Below are the code and all the weights of a small trained network. Each question names an input and a class and asks about switching units off, where a switched-off unit gives its printed mean instead of its output.

import numpy as np


def w(rows, s, z=0):
    codes = np.array(rows[::2]) - 128.0
    scale = np.full(codes.shape[1], s)
    scale[-1] = z or s
    return codes * scale


def f(y):
    return y / 2 * (1 + np.tanh(0.7978845608 * (y + 0.044715 * y**3)))


def log_softmax(a):
    a = a - a.max(-1, keepdims=True)
    return a - np.log(np.exp(a).sum(-1, keepdims=True))


def net(x, mask):
    res = np.array(x, float).reshape(1, 4) / 4 @ E
    y = f(res @ A[0][:, :-1].T + A[0][:, -1])
    res = res + np.where(mask, y, B[0][:, -1]) @ B[0][:, :-1]
    return log_softmax(res[-1] @ U[:, :-1].T + U[:, -1])


A, B = {}, {}
E = w([
[58,99,13,120,206,35,189,82,121,96,78,139],'x0',
[31,211,173,114,237,198,174,183,168,84,119,103],'x1',
[127,126,114,119,115,147,125,128,131,137,107,131],'x2',
[139,179,103,2,127,150,143,77,84,176,225,74],'x3',
],0.011)
A[0] = w([
[102,204,151,96,133,152,108,161,149,148,155,117,120],'N1',
[64,123,55,92,205,91,183,44,110,101,103,122,70],'N2',
[212,73,97,115,43,71,47,84,91,188,179,160,114],'N3',
[120,90,207,215,151,142,82,171,155,90,68,201,188],'N4',
[125,202,113,119,137,113,70,194,121,173,141,97,60],'N5',
[162,97,116,121,137,113,153,133,152,143,82,107,101],'N6',
[129,116,70,150,115,111,152,105,134,145,78,182,131],'N7',
[116,113,189,254,132,164,98,224,211,85,54,191,51],'N8',
[131,67,84,171,110,74,115,117,113,118,105,171,137],'N9',
[201,116,220,189,54,187,52,182,148,158,148,120,85],'N10',
[130,145,69,41,118,108,116,64,73,137,187,50,95],'N11',
[206,85,137,110,74,94,89,84,82,212,159,134,32],'N12',
[72,164,44,73,202,66,191,62,128,124,90,141,2],'N13',
[146,41,56,179,140,45,84,89,114,81,71,176,139],'N14',
[129,121,128,165,164,115,93,70,142,168,108,132,105],'N15',
[130,193,134,118,124,151,123,139,104,144,148,151,82],'N16',
[112,101,66,183,94,76,159,157,137,114,89,166,110],'N17',
[129,111,110,140,119,118,117,117,113,90,120,137,88],'N18',
[41,177,116,112,188,147,187,228,200,69,97,127,9],'N19',
[128,137,132,145,100,123,150,108,117,160,128,123,131],'N20',
[107,208,142,93,83,151,139,135,122,110,136,96,82],'N21',
[129,106,107,182,105,80,125,118,111,142,134,120,127],'N22',
[84,163,38,132,151,78,171,82,110,99,104,99,150],'N23',
[133,192,150,81,119,196,125,143,125,131,172,74,101],'N24',
[153,212,177,65,186,230,101,172,160,163,197,84,135],'N25',
[113,88,130,120,129,84,133,142,117,126,73,137,94],'N26',
[197,125,193,158,95,143,97,129,131,137,110,145,60],'N27',
[149,111,116,153,122,116,138,114,93,84,114,118,95],'N28',
[156,130,91,12,157,96,146,59,119,191,171,121,16],'N29',
],0.0098,0.017)
B[0] = w([
[86,123,169,102,141,119,173,82,127,122,84,132,171],'N1',
[160,213,129,112,65,205,115,186,78,85,156,106,207],'N2',
[153,210,112,134,91,208,146,212,64,85,134,90,247],'N3',
[187,174,58,141,53,131,145,169,113,179,144,141,254],'N4',
[126,103,117,131,115,120,147,94,135,160,117,103,130],'N5',
[153,132,163,126,125,106,144,125,183,132,128,130,131],'N6',
[120,93,124,119,175,104,145,117,178,161,117,136,172],'N7',
[73,236,190,80,145,233,111,196,38,35,104,49,225],'N8',
[129,69,124,100,157,74,132,111,191,154,169,126,193],'N9',
[211,150,33,182,79,124,150,176,136,161,199,175,220],'N10',
[181,192,113,199,68,169,127,176,113,130,148,161,208],'N11',
[54,179,217,113,152,195,111,170,61,73,68,96,188],'N12',
[66,222,200,84,132,236,103,191,54,60,79,85,185],'N13',
[101,25,131,149,149,61,135,89,234,163,133,181,230],'N14',
[132,82,113,113,137,137,83,120,133,117,132,135,131],'N15',
[104,76,149,112,156,111,144,94,134,127,143,111,135],'N16',
[120,85,126,103,133,76,79,54,158,152,122,129,182],'N17',
[119,110,114,108,125,165,128,106,151,155,103,146,129],'N18',
[254,131,27,244,26,127,130,182,127,215,246,198,197],'N19',
[102,147,110,132,153,117,127,146,152,130,161,118,138],'N20',
[81,80,157,120,168,106,152,84,123,130,106,144,147],'N21',
[136,107,124,141,153,87,123,81,177,181,130,136,160],'N22',
[183,109,86,156,101,120,127,147,142,164,154,129,221],'N23',
[106,98,192,73,168,80,119,90,144,107,61,114,182],'N24',
[63,102,206,78,209,115,83,87,130,81,55,112,233],'N25',
[117,82,119,110,146,77,162,100,146,127,124,100,145],'N26',
[158,111,79,160,139,96,150,147,150,165,158,132,161],'N27',
[114,78,115,140,141,124,102,126,152,124,123,137,132],'N28',
[193,110,41,184,68,61,152,173,176,238,153,166,174],'N29',
],0.0094,0.018)
U = w([
[181,121,34,159,75,127,135,130,142,178,164,145,41],'0',
[105,191,170,112,119,188,130,141,77,65,109,107,254],'1',
[82,18,149,109,180,80,129,1,184,138,96,135,95],'2',
],0.012,0.0045)

Each question gives the input, the list of numbers given to net, and the class t.
The units are the neurons (one row each of A and B). Each row of codes is followed by its name. A weight is (code - 128) times the scale printed after its matrix; where a second scale follows, it is the last column's (A, B and U).
mask holds one flag per neuron, in row order. A switched-off neuron (its flag False) gives its mean, the last column of its row in B, instead of its output. The means were averaged over made-up inputs and are rounded, as every weight is.
A unit's drop is (log p(t) with every unit on - log p(t) with that unit switched off) / (log p(t) with every unit on - log p(t) with every unit switched off).
The circuit of an input: a set's keep is (log p(t) with only the set's units on - log p(t) with every unit switched off) / (log p(t) with every unit on - log p(t) with every unit switched off). Starting from the 12 units with the biggest drops (on a tie, the unit counted first), units are removed one at a time, each time the one whose removal leaves the highest keep (on an exact tie, the one counted first), for as long as the keep stays at least 0.8.
units of the circuit, in order: the units of the circuit, biggest drop first
most important unit: the unit with the biggest drop
top k neurons: the k neurons with the biggest drops, biggest first
drop of u: that unit's drop, to one decimal
input [1,-4,-8,-5], class 2: units of the circuit, in order : N14, N19
input [-4,-8,6,5], class 1: units of the circuit, in order : N12
input [0,-6,-6,1], class 1: top 4 neurons : N12, N3, N19, N4
input [2,7,-2,-8], class 0: top 2 neurons : N19, N4
input [-2,2,2,4], class 2: top 2 neurons : N3, N8
input [5,4,7,0], class 0: top 3 neurons : N19, N8, N25
input [-6,-1,-2,1], class 1: top 2 neurons : N19, N25
input [7,2,-8,1], class 1: top 4 neurons : N13, N2, N10, N4
input [-1,-8,3,5], class 1: top 2 neurons : N12, N3
input [5,1,0,4], class 1: top 4 neurons : N13, N19, N10, N4
input [4,-4,1,-7], class 2: drop of N12 : 0.0
input [1,8,-2,-2], class 0: drop of N13 : 0.4
input [8,0,1,-3], class 2: drop of N3 : 0.1
input [8,7,8,-3], class 0: drop of N19 : 5.9
input [-4,-5,8,2], class 1: most important unit : N12
